Table B holds the same points as the rows below and some others, measured another way and shuffled. Each row below is followed by which row of B it is.
B:
0: [284 90 -76 -143 210 -31 259 -55 100 -6 -22 105 389 274 59 -83 84 -105 -130 225 71 -168 -60 151 412 303 -79 -88 72 -247 -121 24 -178 155 123 -117 -16 14 -225 -290 82]
1: [112 142 30 -257 2 188 8 -229 215 -153 19 310 286 -41 109 28 27 231 76 -72 -316 -239 -99 41 351 46 23 144 152 -321 -57 103 46 -127 217 -86 -423 -331 173 248 96]
2: [-2 -79 83 67 -67 107 -68 195 -97 -126 70 85 -8 -27 108 -97 72 57 109 -66 -78 -5 -153 168 -84 -142 308 64 1 79 -40 -187 26 -118 14 148 -259 -197 -10 58 165]
3: [-5 94 165 61 9 -128 -219 60 186 6 -130 120 -96 -266 19 62 -8 -150 321 63 -40 -38 129 -70 122 -68 22 179 60 -90 32 -1 53 -54 -35 -54 -13 73 19 41 -17]
4: [172 19 63 2 -16 98 76 -98 160 -58 53 2 268 102 32 -50 40 44 -95 60 -11 79 2 -1 264 190 -40 -56 170 -248 -203 50 -22 65 104 -37 -93 -51 0 -120 15]
5: [34 4 161 184 -129 24 -82 -24 225 -49 40 46 96 -102 24 -38 -1 -38 124 50 79 166 76 -38 137 104 -49 20 149 -110 -209 0 46 10 15 25 -36 2 27 -70 -67]
6: [-4 -14 108 88 -202 243 58 -174 165 -70 63 -109 18 103 159 59 -39 150 19 53 72 224 -23 -2 36 301 42 -127 249 -176 -113 -21 -22 -77 195 90 -296 -247 212 8 96]
7: [347 80 92 -111 342 -186 -193 32 16 11 -58 -163 290 -68 -192 -70 141 -268 -193 13 -155 -95 195 -253 395 -166 -96 174 61 -383 -101 201 81 207 -152 -329 318 442 -164 -115 -127]
8: [9 -41 38 72 -131 75 53 54 -22 -32 -136 -290 -130 74 126 152 63 -187 128 169 285 193 56 34 -51 222 -55 -77 50 35 79 -176 -67 -32 34 62 -59 17 -103 -252 117]
9: [76 76 34 84 171 -82 -69 -120 16 -54 74 -27 136 36 124 -69 55 -316 66 125 249 -165 43 -8 135 158 -70 95 32 -114 -74 8 -54 33 -49 -111 22 115 -112 35 -74]
10: [142 -48 138 99 206 -129 -104 333 -69 35 79 145 50 1 -43 -248 32 22 -40 -16 -247 -32 -100 119 45 -240 476 19 37 -77 -120 -67 -11 64 -50 46 2 38 -58 -36 137]
11: [122 11 214 216 -35 -56 -77 -25 293 70 23 -68 93 -45 -70 -59 -52 -13 -23 108 20 292 159 -147 213 169 -14 -90 260 -280 -259 114 21 138 27 -40 128 143 81 -176 -86]
12: [164 26 101 -222 -374 242 -223 -163 190 -241 -362 -494 137 -359 -154 454 237 -188 122 -98 31 308 393 -443 333 -74 -733 294 71 -221 47 80 302 -58 -84 -247 79 279 -76 -238 -192]
13: [-13 -130 78 73 -266 257 -120 65 -117 -220 4 -279 -16 -83 86 89 152 -74 84 -102 126 206 5 -27 -113 -81 -40 103 8 94 -25 -184 126 -139 -46 96 -181 -63 -39 -26 42]
14: [258 68 -24 -183 465 -203 -90 185 -218 10 -59 -28 129 66 -7 -110 144 -281 -82 59 -131 -345 -32 33 193 -196 217 160 -84 -165 108 -3 -64 91 -99 -202 103 233 -239 -25 117]
15: [23 49 51 127 103 -154 -101 38 8 -23 -55 -58 -14 -60 95 2 70 -405 214 173 303 -88 101 8 56 96 -81 112 -33 25 14 -85 -49 22 -103 -63 98 193 -198 -99 -43]
16: [65 28 167 -197 -410 182 38 89 332 77 -561 -357 -325 -156 -74 527 -16 220 231 135 -197 538 258 -203 161 157 -177 -124 249 -232 243 -29 62 -66 223 5 -114 -37 167 -447 237]
17: [-41 7 188 130 -169 57 -160 -27 161 -13 -94 -190 -174 -147 56 139 -27 -41 191 51 64 255 148 -148 -9 90 -4 17 178 -112 6 -20 64 -67 34 16 -70 11 143 -22 18]
18: [114 -114 210 232 -216 149 -291 -45 101 -219 172 -198 286 -234 -122 -90 150 -109 -71 -186 61 303 165 -251 140 -154 -232 182 118 -125 -379 57 263 30 -176 -46 100 187 -20 -9 -271]
19: [53 -139 5 6 -66 207 -123 131 -313 -257 92 -223 85 -6 103 -41 223 -153 -17 -152 79 -20 -101 66 -117 -215 93 177 -100 128 -8 -213 94 -124 -111 61 -180 -44 -151 58 76]
20: [64 34 85 -13 195 -100 -222 120 -107 -36 -36 -48 -53 -116 40 -27 82 -206 114 -17 -66 -154 28 -43 24 -198 188 197 -17 -70 90 -36 41 -39 -95 -89 -10 122 -50 118 52]
21: [96 106 13 -130 147 68 -141 -220 -8 -161 64 9 206 -45 125 3 104 -160 46 -44 -6 -279 8 -78 194 6 -71 233 41 -211 -4 71 56 -80 1 -180 -176 -22 15 263 -34]
22: [26 -92 17 -21 -147 211 -51 66 -168 -183 -49 -283 -24 4 119 101 158 -113 60 -45 121 92 -24 20 -87 -35 -5 81 -17 69 70 -186 53 -123 -14 57 -186 -61 -84 -55 111]
23: [21 0 152 16 -43 41 -117 137 79 -23 -41 96 -80 -111 39 -4 -9 136 146 -36 -229 57 -36 33 28 -119 283 50 110 -104 -2 -57 48 -85 67 61 -205 -141 121 62 151]
24: [13 -19 62 153 23 24 11 45 16 -65 143 142 95 69 146 -161 18 -53 84 63 101 -49 -116 172 13 93 202 -11 55 5 -143 -114 -64 -30 38 101 -173 -138 -40 19 73]
25: [62 79 54 -49 174 -48 -89 59 26 -88 88 368 162 -61 104 -163 44 -6 146 -26 -180 -323 -145 161 158 -127 261 176 -8 -84 -59 -34 -7 -73 28 -12 -230 -159 -22 205 91]
26: [102 19 124 122 44 -39 -3 40 166 8 74 154 138 23 29 -138 -20 25 25 84 -42 43 -23 63 172 95 153 -40 148 -163 -196 9 -38 56 59 21 -60 -40 12 -63 30]
27: [35 -10 121 188 -16 73 -77 -127 84 -78 179 -56 125 32 103 -108 6 -66 -9 22 135 76 10 -39 58 150 45 -2 160 -146 -203 16 8 4 22 5 -97 -38 81 81 -51]
28: [69 54 -96 -36 220 -56 98 39 -142 -100 54 156 170 157 218 -118 115 -301 121 154 236 -368 -157 277 87 117 84 90 -116 74 29 -172 -158 -26 2 -6 -145 -68 -278 -21 106]
29: [89 -41 163 26 -134 201 -101 -3 143 -133 135 128 198 -85 -9 -104 25 277 -37 -166 -298 121 -71 -14 151 -113 185 55 187 -211 -231 37 133 -64 97 55 -269 -214 188 129 48]
30: [125 -29 112 131 173 27 43 30 3 58 213 16 88 234 89 -235 -59 144 -197 53 -112 54 -142 89 39 132 442 -180 220 -243 -184 18 -104 71 124 60 -145 -130 140 45 160]
31: [123 -52 82 -176 -307 251 -83 68 56 -173 -266 -308 25 -172 -69 293 174 33 77 -85 -113 280 140 -157 148 -113 -241 120 57 -100 65 -67 176 -88 19 -40 -109 25 -37 -228 65]
32: [92 -101 61 -74 57 65 -154 327 -284 -117 -54 -142 -69 -55 19 -20 163 -45 20 -122 -190 -26 -92 73 -107 -361 331 143 -83 64 112 -193 74 -92 -85 50 -129 -4 -103 2 211]
33: [179 175 -95 -261 411 -168 211 106 0 56 -77 441 173 216 170 -120 23 -44 96 219 -163 -525 -224 355 295 107 325 12 -39 -150 120 -64 -248 23 167 -64 -225 -180 -171 -31 294]
34: [-137 -45 80 194 -97 23 -231 78 -140 -143 -1 -158 -194 -158 181 50 94 -340 321 15 320 -7 33 20 -219 -55 26 187 -77 216 89 -225 48 -161 -129 76 -100 28 -92 96 4]
35: [-2 -101 5 83 -53 100 -28 169 -220 -164 47 -100 -2 37 158 -49 145 -187 112 8 197 -31 -110 177 -138 -52 135 78 -95 193 9 -266 -13 -97 -61 124 -168 -76 -184 -46 118]
36: [108 -55 31 -81 -246 180 -47 48 12 -190 -190 -276 100 -118 -14 211 202 -167 103 -7 124 183 127 -85 135 -22 -328 134 -13 9 8 -122 117 -53 -51 -34 -35 87 -185 -262 -7]
37: [317 114 -95 -225 591 -244 124 169 -174 58 10 212 285 268 48 -236 106 -204 -155 166 -148 -495 -169 228 313 -26 328 37 -68 -211 36 0 -210 156 10 -177 29 106 -288 -88 192]
38: [251 41 242 -25 52 -171 -189 228 261 131 -264 -109 6 -231 -279 78 18 -2 7 49 -329 277 266 -263 334 -177 -4 40 180 -343 -71 148 117 172 -54 -168 284 345 -3 -314 -17]
39: [-132 45 -72 131 353 -153 76 161 -275 -16 214 404 -117 236 429 -287 -26 -219 279 185 225 -548 -379 525 -244 99 642 21 -143 252 129 -315 -287 -146 60 193 -378 -332 -129 273 307]
40: [32 -59 181 212 205 -99 -473 179 -194 -186 294 134 145 -290 -18 -333 134 -222 59 -261 -131 -224 -38 -54 -56 -529 306 392 -80 27 -203 -26 216 -59 -291 -40 16 146 -54 407 -148]
41: [18 -101 177 232 -223 86 -96 132 110 -74 32 -82 2 -104 -6 -32 37 0 93 -3 67 309 52 -12 -5 -9 43 -13 119 3 -198 -103 81 -10 -30 120 -40 0 -2 -151 -8]
42: [60 37 -139 -198 168 17 69 89 -281 -132 -119 -72 -1 130 234 76 184 -330 161 124 203 -351 -125 228 -7 32 49 137 -188 127 262 -248 -129 -111 -4 -29 -195 -53 -287 -43 213]
43: [-30 -33 88 626 345 -180 72 -82 0 22 707 432 312 363 299 -702 -124 -178 -111 181 428 -226 -303 374 -78 377 523 -184 140 4 -554 -65 -258 135 0 193 -90 -162 -27 242 -79]
44: [81 40 85 -11 288 -100 -339 93 -173 -148 147 147 145 -197 30 -197 137 -219 77 -165 -161 -365 -50 -20 62 -395 232 365 -86 -63 -30 -3 119 -71 -181 -129 -56 93 -75 355 -39]
45: [-61 -21 147 184 -402 249 -110 -256 250 -186 6 -222 57 -155 97 174 43 -87 188 11 304 326 175 -174 66 249 -384 59 182 -70 -172 -18 129 -97 36 27 -137 -46 97 -37 -151]
46: [90 4 156 171 87 -38 -50 20 127 46 112 28 62 51 32 -149 -50 32 -45 69 -47 100 -7 -4 101 101 240 -83 199 -219 -188 40 -35 72 57 17 -38 -12 98 -4 41]
47: [109 -132 257 260 -111 150 -164 52 96 -51 237 -126 123 -18 -70 -201 -9 221 -207 -142 -186 374 0 -123 26 -80 272 -83 276 -239 -363 62 133 49 9 82 -62 -36 216 41 -21]
48: [150 90 -104 -316 148 70 0 -40 -152 -186 -128 -19 187 18 129 106 212 -238 96 18 14 -364 -49 72 212 -49 -117 246 -121 -62 179 -83 -11 -91 0 -158 -175 -15 -219 31 105]
49: [-14 -156 267 449 -162 -25 -204 238 90 -17 168 -40 -36 -141 -50 -205 -7 -28 64 -28 71 378 51 -21 -104 -99 224 -33 135 39 -320 -101 98 49 -120 169 78 86 22 -106 -68]
50: [-71 -60 99 118 -252 160 -121 60 19 -197 17 13 -5 -163 119 32 93 -57 247 -59 114 87 -19 67 -55 -55 -8 140 3 126 -69 -180 94 -158 -24 126 -224 -144 -28 30 21]
51: [204 -88 21 -100 113 11 50 333 -216 8 -153 -245 -42 140 -16 13 132 -56 -104 59 -112 81 -60 93 10 -120 266 -57 -15 -34 106 -165 -58 50 -4 24 0 81 -180 -301 265]
52: [141 121 -98 -19 223 19 217 -284 89 -112 227 279 463 288 244 -208 47 -170 -41 183 259 -381 -162 230 320 411 -66 -8 58 -178 -210 16 -193 47 132 -72 -203 -167 -145 54 -10]
53: [167 11 146 62 70 -5 -78 27 127 -7 75 35 183 -12 -51 -124 20 47 -89 -8 -151 80 24 -56 208 -18 129 5 168 -258 -210 81 39 78 18 -55 -6 45 48 -33 -5]
54: [-49 19 -13 16 169 -19 -155 54 -265 -138 61 -26 -72 -13 233 -47 112 -310 200 8 182 -305 -102 125 -142 -89 204 209 -119 125 147 -189 -32 -148 -86 4 -185 -43 -115 228 100]
55: [6 -104 49 160 -18 162 30 20 -162 -81 174 -199 -23 210 202 -98 37 -28 -69 34 170 99 -140 121 -162 146 275 -110 95 9 -67 -160 -72 -53 62 137 -220 -156 37 30 154]
56: [-34 -60 161 401 -91 89 12 -111 162 -38 341 83 129 133 167 -260 -84 46 -19 70 223 187 -84 101 -30 300 203 -160 239 -88 -376 -33 -58 18 83 167 -169 -184 139 67 -35]
57: [68 52 154 -250 -495 297 -199 -172 304 -172 -475 -479 -79 -389 -107 593 136 -8 247 -57 -68 424 398 -444 260 13 -635 206 170 -247 167 68 280 -139 51 -172 -68 112 117 -215 -63]
58: [62 26 154 225 36 -60 -61 -30 211 -13 176 217 191 -24 46 -212 -36 -30 57 68 48 18 -7 43 167 116 104 2 155 -154 -293 40 -13 56 23 21 -41 -26 26 26 -72]
59: [-39 -154 114 127 -333 279 -70 86 -77 -149 -30 -373 -145 -24 98 129 91 19 69 -49 130 368 14 -26 -187 23 38 -32 90 75 -6 -201 84 -126 20 162 -196 -109 49 -108 119]
60: [-32 -121 269 434 -79 -29 -281 109 35 -6 178 -215 -114 -120 -6 -156 -22 -119 25 -23 136 339 111 -142 -157 -50 201 -11 168 -39 -242 -34 95 30 -134 88 104 158 98 24 -97]
61: [42 55 163 80 -91 63 -148 -151 231 -60 10 -35 73 -132 28 46 -6 -18 104 8 0 116 125 -158 170 100 -92 77 193 -232 -131 86 87 -25 42 -65 -80 2 137 62 -76]
62: [96 13 18 -161 -137 266 184 -79 104 -64 -75 -40 65 172 139 119 9 253 -21 59 -133 103 -104 100 142 230 104 -133 190 -208 21 -50 -64 -80 273 62 -377 -322 134 -82 258]
63: [34 -65 18 67 81 144 -20 28 -196 -152 236 28 114 139 196 -186 85 -9 -46 -62 24 -137 -217 181 -83 -20 325 37 16 6 -88 -140 -31 -91 31 97 -294 -215 0 192 134]
64: [82 -15 174 96 -139 226 -217 -242 157 -206 213 -58 287 -146 4 -68 68 65 -72 -188 -71 116 67 -210 181 -32 -116 154 206 -267 -306 134 204 -47 0 -64 -154 -53 180 234 -169]
65: [143 -37 47 -171 -130 72 4 252 -12 -47 -345 -239 -86 -78 -53 244 143 -56 116 57 -84 185 90 -19 113 -91 -64 39 -3 -27 162 -145 39 -22 12 -16 -21 82 -160 -368 185]
66: [178 2 -55 -109 239 -99 148 298 -153 -6 -66 158 111 177 84 -126 109 -116 21 144 -44 -234 -178 309 120 -37 292 -9 -99 31 52 -188 -161 44 27 32 -86 -40 -287 -220 252]
67: [-26 3 113 -20 -125 137 -92 53 47 -82 -64 18 -107 -91 107 82 16 107 189 -37 -129 58 -41 36 -14 -46 186 66 93 -54 63 -95 48 -153 95 74 -292 -205 128 88 162]
68: [59 -47 198 177 -173 179 -75 -102 215 -70 156 -35 137 -22 13 -80 -29 189 -64 -56 -78 287 20 -93 108 101 82 -63 276 -246 -290 65 85 2 95 53 -159 -123 213 40 -23]
69: [126 -89 77 12 2 84 -160 173 -141 -172 62 -74 162 -87 -22 -91 172 -91 -29 -136 -85 3 -38 1 51 -261 93 176 -36 -6 -103 -95 120 -32 -112 -3 -58 54 -129 -1 17]
70: [41 25 223 287 9 -47 -105 -84 281 47 180 123 95 -28 24 -182 -104 48 22 67 4 158 42 -56 133 163 160 -70 269 -252 -306 106 6 69 55 19 -25 -17 176 58 -74]

[86 73 304 94 -76 118 -58 -14 142 -10 -115 33 -22 -145 -274 -168 147 206 108 154 318 245 -105 -66 -80 -42 103 14 142 -11 -52 68 -10 -180 146 133]
44
[511 -113 142 -81 -17 17 58 248 142 157 -181 -47 29 212 -109 83 -84 138 -35 -120 377 -174 -33 103 -196 210 101 30 14 131 -254 -76 -217 140 204 70]
55
[-555 94 -154 -111 -30 -129 -20 -11 10 83 92 129 115 -265 73 211 126 -59 -69 111 -137 71 -89 102 92 -75 154 -139 -150 -4 239 108 -58 109 -216 50]
68
[-262 224 -155 -27 147 -54 -63 -206 7 174 164 291 89 -238 199 118 229 24 25 265 -122 142 -125 58 122 4 95 -267 129 -34 165 310 33 -12 -133 156]
11
[-122 -31 -168 -1 -40 -161 46 -106 52 104 170 240 122 -10 161 182 174 -6 16 84 -18 49 107 -40 88 86 30 -252 41 19 107 121 -168 -123 -141 54]
17
[-27 35 69 -39 148 39 -78 149 -57 206 -273 -196 7 88 -166 -94 -223 231 118 9 -9 -77 -134 -53 33 43 92 329 68 -142 -219 -32 184 103 123 16]
33
[-209 82 -9 19 -13 -52 -38 -133 -17 30 94 164 110 -167 5 44 169 55 36 225 35 160 64 -50 58 53 46 -121 88 -62 122 152 -14 -108 -86 96]
61
[83 93 -83 -59 -5 -22 37 -115 263 147 50 297 -18 -83 80 111 293 42 51 30 113 122 -156 80 46 -46 35 -423 116 217 54 198 -310 -34 -88 116]
60
[-69 -28 -152 -86 138 -108 6 160 7 291 -89 -33 51 129 99 139 -157 95 32 -85 -123 -183 -132 41 62 60 141 98 -43 -54 -130 6 32 137 19 10]
65
[-579 132 -240 -48 -40 -147 -8 -176 55 78 250 279 78 -263 190 179 256 -92 1 224 -230 204 -119 21 179 -118 120 -296 -68 7 311 231 -41 -51 -304 96]
70
[139 -198 16 -96 -80 -47 65 325 20 122 -208 -269 -2 351 -159 7 -321 102 46 -133 71 -189 -38 -52 -60 133 89 332 -147 -6 -252 -193 -10 138 53 -48]
57
[-362 36 -374 -56 -146 -98 71 -218 36 23 352 182 -48 126 235 18 102 -167 154 350 -367 253 -127 -185 245 -17 -18 -197 -55 46 204 250 55 -119 -463 82]
15
[-193 -37 -154 75 -112 -151 45 -165 48 38 254 243 90 6 155 87 191 -19 80 185 -71 176 96 -148 114 52 26 -218 51 -37 139 152 -63 -269 -183 74]
3
[118 18 258 -94 -133 127 -21 160 70 -53 -188 -148 -13 -26 -327 -97 -45 96 -7 133 328 86 -95 39 -156 74 97 158 -45 72 -73 -41 -49 143 65 98]
64
[-13 163 136 -34 160 63 -97 50 65 195 -178 31 26 -184 -106 -1 44 194 27 64 139 24 -207 109 -30 -21 157 22 109 -30 -73 106 36 96 143 123]
53
[167 8 131 -36 80 108 -33 389 83 246 -153 -283 -142 242 -77 -119 -368 131 45 69 8 -106 -522 56 -127 9 356 456 -164 -89 -292 -15 368 204 206 145]
37
[-836 158 -328 -127 -115 -124 -30 -311 -177 -98 266 156 119 -245 90 75 173 -168 57 446 -387 302 92 -130 293 -26 -75 -152 -64 -63 412 232 64 -6 -548 33]
25
[-167 -59 -191 -71 293 -219 -16 178 -2 440 -259 12 162 34 107 283 -129 226 17 -367 -130 -353 -5 94 124 13 125 35 38 -105 -173 -81 -115 134 130 -100]
16
[-193 -96 -251 -172 -168 -96 108 97 92 59 46 -42 -39 214 26 95 -84 -104 47 20 -162 -4 -115 -43 99 11 29 -19 -199 135 31 -9 -129 129 -293 -23]
35
[-71 182 -212 -110 250 -69 -60 -116 -123 253 114 197 153 -79 261 187 53 19 -32 244 -122 -66 -33 115 77 201 69 -140 128 -61 53 271 72 177 -84 140]
51
[-8 166 91 -35 115 -31 -67 -42 57 145 45 266 178 -338 67 212 259 78 -135 140 252 26 -23 225 -103 98 177 -266 97 20 114 195 -137 81 95 188]
47
[163 -40 170 -34 127 -1 -44 254 34 230 -329 -142 65 52 -192 31 -161 261 16 -169 218 -188 -64 64 -91 78 145 227 45 -66 -254 -112 -22 121 270 6]
31
[148 -80 -68 -110 -153 22 91 134 146 61 0 -79 -105 294 -50 -33 -112 -21 81 76 28 29 -200 -49 -18 61 61 57 -110 142 -107 9 -62 89 -122 58]
20
[-159 118 -139 -18 -86 14 -7 -246 -59 -42 278 162 24 2 96 -70 133 -77 108 495 -116 291 -16 -143 113 119 -30 -110 85 -22 166 278 126 -106 -292 158]
9
[2 118 329 22 154 32 -135 58 17 134 -320 44 183 -370 -272 49 133 320 -42 -51 400 -17 81 132 -112 39 126 12 199 -91 -63 -9 -124 31 309 73]
29
[16 10 -67 -249 112 -11 -28 138 -174 139 -257 -176 133 100 -132 101 -223 92 -32 17 47 -222 113 79 -3 256 -44 199 6 -5 -128 -56 -59 387 -39 -34]
62
[-543 -18 -303 -135 -121 -203 53 -50 -14 43 166 135 118 -85 125 239 98 -130 -35 89 -226 49 48 0 162 -14 46 -176 -173 39 246 68 -144 57 -349 -16]
2
[-361 94 -262 -113 14 -148 -7 -250 -124 42 188 261 208 -165 163 210 215 -69 -17 251 -124 87 232 -11 162 153 -86 -289 85 -7 248 203 -150 21 -307 40]
23
[69 -207 -102 -143 -254 -72 137 170 124 -7 -61 -103 -24 313 -116 60 -111 -36 46 -74 70 -44 30 -74 -6 90 -22 25 -162 175 -77 -128 -259 75 -177 -52]
50
[249 138 299 98 210 142 -115 156 123 264 -242 -62 -64 -47 -154 -168 -70 326 110 52 214 24 -372 38 -103 -36 263 219 166 -122 -267 88 235 -30 369 176]
14
[-372 110 -270 -66 20 -156 2 -235 -9 96 235 328 155 -201 228 224 270 -66 -4 208 -151 124 72 20 167 44 10 -363 57 20 258 246 -140 -39 -278 80]
41
[218 -70 96 -30 12 17 11 190 43 144 -153 -122 2 192 -115 -28 -164 150 55 -9 149 -87 -87 -24 -80 126 109 197 6 -27 -215 -49 29 61 128 51]
36
[197 -30 -8 -108 17 -8 50 248 193 225 -85 -26 -56 147 19 103 -91 58 -18 -85 104 -121 -299 137 -87 33 213 8 -108 128 -149 9 -86 186 73 90]
10
